Here is a tiny trained network, its code and every weight. The questions are about switching its units off for an input and a target symbol, where a switched-off unit gives its printed mean instead of its output.

import numpy as np


def w(rows, s, z=0):
    codes = np.array(rows[::2]) - 128.0
    scale = np.full(codes.shape[1], s)
    scale[-1] = z or s
    return codes * scale


def norm(h):
    return h / np.sqrt((h * h).mean(-1, keepdims=True) + 1e-5)


def f(y):
    return np.maximum(y, 0)


def softmax(a):
    e = np.exp(a - a.max(-1, keepdims=True))
    return e / e.sum(-1, keepdims=True)


def log_softmax(a):
    a = a - a.max(-1, keepdims=True)
    return a - np.log(np.exp(a).sum(-1, keepdims=True))


def net(x, mask):
    ids = ['ΓΞΦΨαεηθμσ'.index(c) for c in x.split()]
    T = len(ids)
    res = E[ids] + P[:T]
    u = 0
    for l in range(2):
        r = norm(res)
        for j in range(2):
            rows = slice(4 * j, 4 * j + 4)
            q, k, v = (r @ M[l][rows].T for M in (Q, K, V))
            z = softmax(np.where(np.tri(T) > 0, q @ k.T / 4**0.5, -1e9)) @ v
            o = O[l][rows]
            res = res + np.where(mask[u + j], z, o[:, -1]) @ o[:, :-1]
        u += 2
        y = f(norm(res) @ A[l][:, :-1].T + A[l][:, -1])
        res = res + np.where(mask[u : u + 8], y, B[l][:, -1]) @ B[l][:, :-1]
        u += 8
    return log_softmax(norm(res)[-1] @ U[:, :-1].T + U[:, -1])


Q, K, V, O, A, B = {}, {}, {}, {}, {}, {}
E = w([
[109,132,125],'Γ',
[150,160,128],'Ξ',
[128,121,129],'Φ',
[88,123,117],'Ψ',
[153,130,115],'α',
[227,194,99],'ε',
[251,122,118],'η',
[194,101,126],'θ',
[163,153,127],'μ',
[126,113,123],'σ',
],0.0024)
P = w([
[161,156,45],'0',
[52,154,251],'1',
[157,160,52],'2',
[62,147,252],'3',
[158,161,57],'4',
[73,144,253],'5',
[157,161,56],'6',
[74,136,252],'7',
[152,162,55],'8',
[76,139,254],'9',
[153,160,55],'10',
],0.00049)
Q[0] = w([
[86,105,153],'0.h1',
[84,108,195],'0.h1',
[128,149,60],'0.h1',
[93,73,157],'0.h1',
[96,161,3],'0.h2',
[160,194,52],'0.h2',
[144,155,47],'0.h2',
[114,183,14],'0.h2',
],0.0035)
K[0] = w([
[152,93,177],'0.h1',
[99,102,203],'0.h1',
[181,144,68],'0.h1',
[96,81,171],'0.h1',
[254,7,110],'0.h2',
[145,45,110],'0.h2',
[181,58,67],'0.h2',
[232,17,102],'0.h2',
],0.0031)
V[0] = w([
[145,110,146],'0.h1',
[30,252,99],'0.h1',
[48,145,94],'0.h1',
[138,200,3],'0.h1',
[51,185,49],'0.h2',
[128,128,128],'0.h2',
[148,73,19],'0.h2',
[160,68,152],'0.h2',
],0.00077)
O[0] = w([
[140,127,122,127],'0.h1',
[110,94,154,111],'0.h1',
[161,133,133,59],'0.h1',
[50,126,134,253],'0.h1',
[142,147,106,108],'0.h2',
[128,128,128,128],'0.h2',
[2,145,108,166],'0.h2',
[114,99,154,115],'0.h2',
],0.00084,0.00034)
A[0] = w([
[100,198,123,150],'0.n1',
[212,146,135,80],'0.n2',
[166,130,175,85],'0.n3',
[129,201,115,194],'0.n4',
[205,179,161,189],'0.n5',
[116,198,135,172],'0.n6',
[133,6,192,27],'0.n7',
[189,156,76,253],'0.n8',
],0.0023,0.00061)
B[0] = w([
[130,78,130,166],'0.n1',
[50,87,109,214],'0.n2',
[46,177,157,165],'0.n3',
[135,83,81,191],'0.n4',
[81,83,155,246],'0.n5',
[105,74,147,173],'0.n6',
[161,170,8,145],'0.n7',
[8,113,138,251],'0.n8',
],0.0017)
Q[1] = w([
[27,121,23],'1.h1',
[102,85,21],'1.h1',
[55,124,10],'1.h1',
[233,135,235],'1.h1',
[63,70,12],'1.h2',
[213,197,230],'1.h2',
[191,178,253],'1.h2',
[56,65,57],'1.h2',
],0.0048)
K[1] = w([
[237,98,150],'1.h1',
[212,117,67],'1.h1',
[253,110,134],'1.h1',
[1,159,103],'1.h1',
[146,227,63],'1.h2',
[98,28,181],'1.h2',
[120,38,198],'1.h2',
[157,233,102],'1.h2',
],0.0041)
V[1] = w([
[175,84,118],'1.h1',
[58,248,110],'1.h1',
[145,224,142],'1.h1',
[249,142,144],'1.h1',
[184,181,152],'1.h2',
[169,13,129],'1.h2',
[30,107,138],'1.h2',
[143,149,171],'1.h2',
],0.0017)
O[1] = w([
[176,95,110,133],'1.h1',
[51,195,119,99],'1.h1',
[149,172,68,36],'1.h1',
[233,124,69,22],'1.h1',
[53,149,95,8],'1.h2',
[99,187,200,139],'1.h2',
[255,117,122,254],'1.h2',
[73,129,94,61],'1.h2',
],0.0016,0.00084)
A[1] = w([
[106,154,153,232],'1.n1',
[151,143,89,7],'1.n2',
[143,155,82,252],'1.n3',
[168,118,162,21],'1.n4',
[144,139,163,254],'1.n5',
[158,253,147,238],'1.n6',
[113,156,171,28],'1.n7',
[92,137,136,199],'1.n8',
],0.0042,0.00048)
B[1] = w([
[162,143,113,236],'1.n1',
[150,184,130,166],'1.n2',
[164,193,130,207],'1.n3',
[82,145,95,191],'1.n4',
[104,117,83,225],'1.n5',
[4,111,112,186],'1.n6',
[184,135,94,208],'1.n7',
[169,155,155,254],'1.n8',
],0.0036,0.0009)
U = w([
[67,147,184,136],'Γ',
[160,199,167,62],'Ξ',
[172,164,174,10],'Φ',
[17,162,111,96],'Ψ',
[33,34,119,83],'α',
[85,223,44,243],'ε',
[254,148,42,204],'η',
[159,14,87,203],'θ',
[173,169,168,2],'μ',
[112,95,204,124],'σ',
],0.0085,0.0023)

Each question gives the input, a string of symbols that net reads in full, and the target symbol t.
The units are the heads (4 rows each of Q, K, V and O) and the neurons (one row each of A and B). Each row of codes is followed by its name. A weight is (code - 128) times the scale printed after its matrix; where a second scale follows, it is the last column's (O, A, B and U).
mask holds one flag per unit, layer by layer, with each layer's heads first. A switched-off unit (its flag False) gives its mean, the last column of its rows in O or B, instead of its output. The means were averaged over made-up inputs and are rounded, as every weight is.
A unit's drop is (log p(t) with every unit on - log p(t) with that unit switched off) / (log p(t) with every unit on - log p(t) with every unit switched off).
The circuit of an input: a set's keep is (log p(t) with only the set's units on - log p(t) with every unit switched off) / (log p(t) with every unit on - log p(t) with every unit switched off). Starting from the 12 units with the biggest drops (on a tie, the unit counted first), units are removed one at a time, each time the one whose removal leaves the highest keep (on an exact tie, the one counted first), for as long as the keep stays at least 0.8.
circuit, biggest first: the units of the circuit, biggest drop first
unit that matters most: the unit with the biggest drop
k most important neurons: the k neurons with the biggest drops, biggest first
k most important neurons of layer l: the k neurons of layer l with the biggest drops, biggest first
heads that matter: for each layer, one digit per head in row order, 1 if its drop is at least 0.15 and else 0, layers parted by /
input σ α α, target α: circuit, biggest first => (1.h1; 0.n8; 1.n3)
input Φ Γ Ψ θ η α σ, target η: circuit, biggest first => (1.h1; 0.n5)
input θ α ε η, target θ: 4 most important neurons of layer 1 => (1.n5; 1.n8; 1.n4; 1.n3)
input α θ α μ Φ, target θ: 2 most important neurons => (1.n6; 0.n8)
input σ α α Γ Ξ ε α μ α Φ, target ε: 4 most important neurons of layer 0 => (0.n5; 0.n7; 0.n2; 0.n8)
input σ σ ε Ξ μ θ α θ θ Γ Φ, target θ: unit that matters most => 1.h1
input α Ξ σ σ α σ Φ η Ψ, target η: 2 most important neurons of layer 0 => (0.n8; 0.n5)
input σ Ξ α μ θ α θ α α α Ψ, target θ: 2 most important neurons => (0.n8; 1.n6)
input Γ Ξ Γ Ψ α, target α: heads that matter => 00 / 11
input Φ Ψ σ α σ θ η θ Ψ θ Ψ, target θ: 2 most important neurons => (0.n7; 1.n8)
input η Γ Ψ Γ α Ξ Ξ α ε, target ε: 2 most important neurons of layer 1 => (1.n6; 1.n3)
input α Ψ σ η Φ, target η: 2 most important neurons of layer 0 => (0.n5; 0.n6)
input Φ θ α θ μ Φ μ Ψ α, target θ: 2 most important neurons => (0.n2; 0.n8)
input α α σ α ε Γ Ξ Γ σ, target ε: most important neuron => (0.n5)
input Ξ Φ θ Ξ μ, target θ: heads that matter => 00 / 00
input η Ξ θ α α Ψ Γ Ψ μ, target θ: 4 most important neurons of layer 0 => (0.n5; 0.n8; 0.n2; 0.n6)
input Ψ α Γ α α θ α, target θ: 2 most important neurons => (0.n8; 0.n2)
input θ α Ξ α θ Ξ μ σ σ η Γ, target η: 3 most important neurons of layer 0 => (0.n5; 0.n8; 0.n2)
input Ξ η μ α Γ Ξ θ α α θ Γ, target θ: 3 most important neurons of layer 0 => (0.n1; 0.n7; 0.n6)
input Φ α Ψ Φ α η Ξ σ, target η: most important neuron => (0.n7)
input α Φ Ψ η, target θ: 2 most important neurons of layer 0 => (0.n2; 0.n5)
